Below is a small trained network, with its code and all its weights. Each question gives an input and a target symbol and asks what happens when units are switched off, that is, made to give their printed mean instead of their output.

import numpy as np


def w(rows, s, z=0):
    codes = np.array(rows[::2]) - 128.0
    scale = np.full(codes.shape[1], s)
    scale[-1] = z or s
    return codes * scale


def norm(h):
    return h / np.sqrt((h * h).mean(-1, keepdims=True) + 1e-5)


def f(y):
    return np.maximum(y, 0)


def softmax(a):
    e = np.exp(a - a.max(-1, keepdims=True))
    return e / e.sum(-1, keepdims=True)


def log_softmax(a):
    a = a - a.max(-1, keepdims=True)
    return a - np.log(np.exp(a).sum(-1, keepdims=True))


def net(x, mask):
    ids = ['βγζηθπτφψ'.index(c) for c in x.split()]
    T = len(ids)
    res = E[ids] + P[:T]
    u = 0
    for l in range(2):
        r = norm(res)
        for j in range(2):
            rows = slice(2 * j, 2 * j + 2)
            q, k, v = (r @ M[l][rows].T for M in (Q, K, V))
            z = softmax(np.where(np.tri(T) > 0, q @ k.T / 2**0.5, -1e9)) @ v
            o = O[l][rows]
            res = res + np.where(mask[u + j], z, o[:, -1]) @ o[:, :-1]
        u += 2
        y = f(norm(res) @ A[l][:, :-1].T + A[l][:, -1])
        res = res + np.where(mask[u : u + 8], y, B[l][:, -1]) @ B[l][:, :-1]
        u += 8
    return log_softmax(norm(res)[-1] @ U[:, :-1].T + U[:, -1])


Q, K, V, O, A, B = {}, {}, {}, {}, {}, {}
E = w([
[91,184,84,153,101,111,129],'β',
[101,146,90,150,128,165,154],'γ',
[31,208,76,124,138,102,141],'ζ',
[92,107,157,86,124,152,109],'η',
[102,147,143,176,98,92,208],'θ',
[11,146,89,163,165,186,234],'π',
[79,143,253,182,156,112,100],'τ',
[96,204,195,94,82,156,206],'φ',
[196,26,85,200,169,141,105],'ψ',
],0.018)
P = w([
[26,111,123,159,175,238,31],'0',
[87,148,79,255,140,167,179],'1',
[102,106,147,58,196,163,104],'2',
[122,81,87,222,104,116,215],'3',
[126,110,157,57,178,126,122],'4',
[143,62,54,211,37,84,222],'5',
[125,108,152,47,156,108,115],'6',
],0.01)
Q[0] = w([
[89,20,129,161,92,96,133],'L0H0',
[189,135,83,131,154,171,123],'L0H0',
[133,199,135,101,123,43,105],'L0H1',
[129,110,139,11,136,81,123],'L0H1',
],0.012)
K[0] = w([
[207,11,149,145,132,42,121],'L0H0',
[67,77,104,145,146,254,98],'L0H0',
[163,121,41,66,70,128,141],'L0H1',
[108,232,121,62,132,119,147],'L0H1',
],0.0098)
V[0] = w([
[64,106,133,78,56,161,53],'L0H0',
[170,119,60,74,92,142,136],'L0H0',
[192,133,82,126,254,61,137],'L0H1',
[163,129,95,95,130,144,160],'L0H1',
],0.0088)
O[0] = w([
[133,198,145,69,177,129,162,127],'L0H0',
[212,190,124,254,131,148,154,2],'L0H0',
[16,109,153,131,37,249,125,51],'L0H1',
[143,209,197,124,172,76,80,51],'L0H1',
],0.0081,0.0097)
A[0] = w([
[114,254,67,227,88,94,215,110],'L0N0',
[200,141,112,49,121,211,61,252],'L0N1',
[158,165,91,208,47,94,126,160],'L0N2',
[214,182,182,49,116,179,105,127],'L0N3',
[75,204,144,59,102,41,114,117],'L0N4',
[220,45,60,140,175,147,114,69],'L0N5',
[196,202,128,158,133,184,127,82],'L0N6',
[145,130,179,130,123,81,178,63],'L0N7',
],0.0085,0.0029)
B[0] = w([
[174,83,167,35,130,162,86,193],'L0N0',
[126,254,46,109,146,142,34,162],'L0N1',
[31,177,145,139,209,141,164,161],'L0N2',
[116,129,58,124,130,36,109,149],'L0N3',
[107,101,152,134,58,207,105,254],'L0N4',
[104,117,183,104,145,231,141,166],'L0N5',
[124,23,66,64,156,114,123,129],'L0N6',
[163,106,94,118,130,96,114,162],'L0N7',
],0.0092,0.0054)
Q[1] = w([
[188,203,33,121,96,129,139],'L1H0',
[98,17,45,156,39,90,138],'L1H0',
[119,2,120,117,54,41,237],'L1H1',
[179,170,125,186,162,165,39],'L1H1',
],0.0089)
K[1] = w([
[79,179,199,75,254,145,161],'L1H0',
[206,88,246,217,119,121,106],'L1H0',
[163,133,215,120,74,79,147],'L1H1',
[130,78,73,108,226,182,99],'L1H1',
],0.0095)
V[1] = w([
[201,101,125,104,92,206,211],'L1H0',
[160,110,2,58,72,186,227],'L1H0',
[191,166,101,147,68,107,247],'L1H1',
[47,93,164,226,171,73,108],'L1H1',
],0.0077)
O[1] = w([
[163,207,93,189,229,120,75,83],'L1H0',
[94,237,25,134,123,178,121,105],'L1H0',
[56,60,192,69,207,122,188,10],'L1H1',
[130,208,1,112,190,108,130,194],'L1H1',
],0.007,0.011)
A[1] = w([
[135,129,115,108,112,115,126,88],'L1N0',
[145,201,90,162,117,144,155,120],'L1N1',
[138,124,106,94,60,119,139,180],'L1N2',
[160,86,71,149,61,67,144,6],'L1N3',
[208,121,114,143,134,154,160,54],'L1N4',
[116,130,86,181,103,79,109,86],'L1N5',
[129,154,127,251,122,143,153,3],'L1N6',
[95,114,138,129,146,136,108,144],'L1N7',
],0.017,0.0049)
B[1] = w([
[117,120,198,152,150,165,119,155],'L1N0',
[154,105,187,113,126,143,191,167],'L1N1',
[144,125,146,174,138,54,132,255],'L1N2',
[169,113,61,165,113,134,144,215],'L1N3',
[83,179,170,150,123,54,86,141],'L1N4',
[153,126,57,167,92,113,127,175],'L1N5',
[3,184,184,96,73,91,74,139],'L1N6',
[157,82,140,142,117,99,176,191],'L1N7',
],0.015,0.0092)
U = w([
[196,133,155,132,33,132,115,44],'β',
[153,143,135,113,152,147,158,254],'γ',
[35,149,128,156,81,106,148,109],'ζ',
[149,138,81,59,135,90,85,181],'η',
[173,90,51,166,94,91,135,164],'θ',
[62,113,87,96,216,87,173,137],'π',
[129,7,177,73,107,111,129,140],'τ',
[146,179,179,156,172,24,167,33],'φ',
[127,83,126,167,146,168,83,138],'ψ',
],0.011,0.0049)

Each question gives the input, a string of symbols that net reads in full, and the target symbol t.
The units are the heads (2 rows each of Q, K, V and O) and the neurons (one row each of A and B). Each row of codes is followed by its name. A weight is (code - 128) times the scale printed after its matrix; where a second scale follows, it is the last column's (O, A, B and U).
mask holds one flag per unit, layer by layer, with each layer's heads first. A switched-off unit (its flag False) gives its mean, the last column of its rows in O or B, instead of its output. The means were averaged over made-up inputs and are rounded, as every weight is.
A unit's drop is (log p(t) with every unit on - log p(t) with that unit switched off) / (log p(t) with every unit on - log p(t) with every unit switched off).
The circuit of an input: a set's keep is (log p(t) with only the set's units on - log p(t) with every unit switched off) / (log p(t) with every unit on - log p(t) with every unit switched off). Starting from the 12 units with the biggest drops (on a tie, the unit counted first), units are removed one at a time, each time the one whose removal leaves the highest keep (on an exact tie, the one counted first), for as long as the keep stays at least 0.8.
circuit, biggest first: the units of the circuit, biggest drop first
unit that matters most: the unit with the biggest drop
top k neurons: the k neurons with the biggest drops, biggest first
top k neurons in layer l: the k neurons of layer l with the biggest drops, biggest first
which heads matter: for each layer, one digit per head in row order, 1 if its drop is at least 0.15 and else 0, layers parted by /
input τ β τ, target β: unit that matters most -> L1H1
input φ θ τ η τ η τ, target η: circuit, biggest first -> (L1H0 L1N2)
input ψ φ ψ τ ζ, target ζ: circuit, biggest first -> (L0H1 L0N4)
input θ η τ ψ η τ, target ζ: which heads matter -> 11 / 00
input τ τ γ, target γ: circuit, biggest first -> (L0H0 L0N5 L1H0 L1N1)
input τ η τ φ, target τ: which heads matter -> 00 / 01
input τ ζ τ, target ζ: top 4 neurons -> (L1N3 L0N0 L1N2 L0N5)
input ζ η τ θ φ τ, target τ: top 2 neurons in layer 1 -> (L1N2 L1N5)
input θ θ ψ η, target ζ: circuit, biggest first -> (L0H0 L1N6 L1H0)
input τ η τ, target η: which heads matter -> 11 / 11
input τ θ θ η, target π: circuit, biggest first -> (L1H1 L0H0 L1H0 L1N3)
input τ η φ π, target τ: which heads matter -> 00 / 01
input η η ψ θ, target ζ: circuit, biggest first -> (L0H1 L1N6)
input γ ψ τ θ, target ζ: which heads matter -> 11 / 10
input τ τ θ η θ γ, target π: top 2 neurons -> (L0N2 L0N5)
input θ τ η θ τ θ τ, target θ: top neuron -> (L0N2)
input θ η ψ ζ η θ, target π: circuit, biggest first -> (L1H1 L0N2)
input γ θ τ τ φ τ, target τ: which heads matter -> 11 / 01
input τ τ η β ψ, target ψ: which heads matter -> 10 / 00
input γ φ π η, target τ: top 4 neurons -> (L0N5 L1N2 L0N0 L1N3)
input τ π τ β τ, target β: top 4 neurons -> (L0N0 L1N1 L0N2 L1N2)
input γ τ τ γ γ η, target φ: top 2 neurons -> (L1N4 L0N5)
input τ π τ τ τ ψ, target ζ: top neuron in layer 0 -> (L0N5)
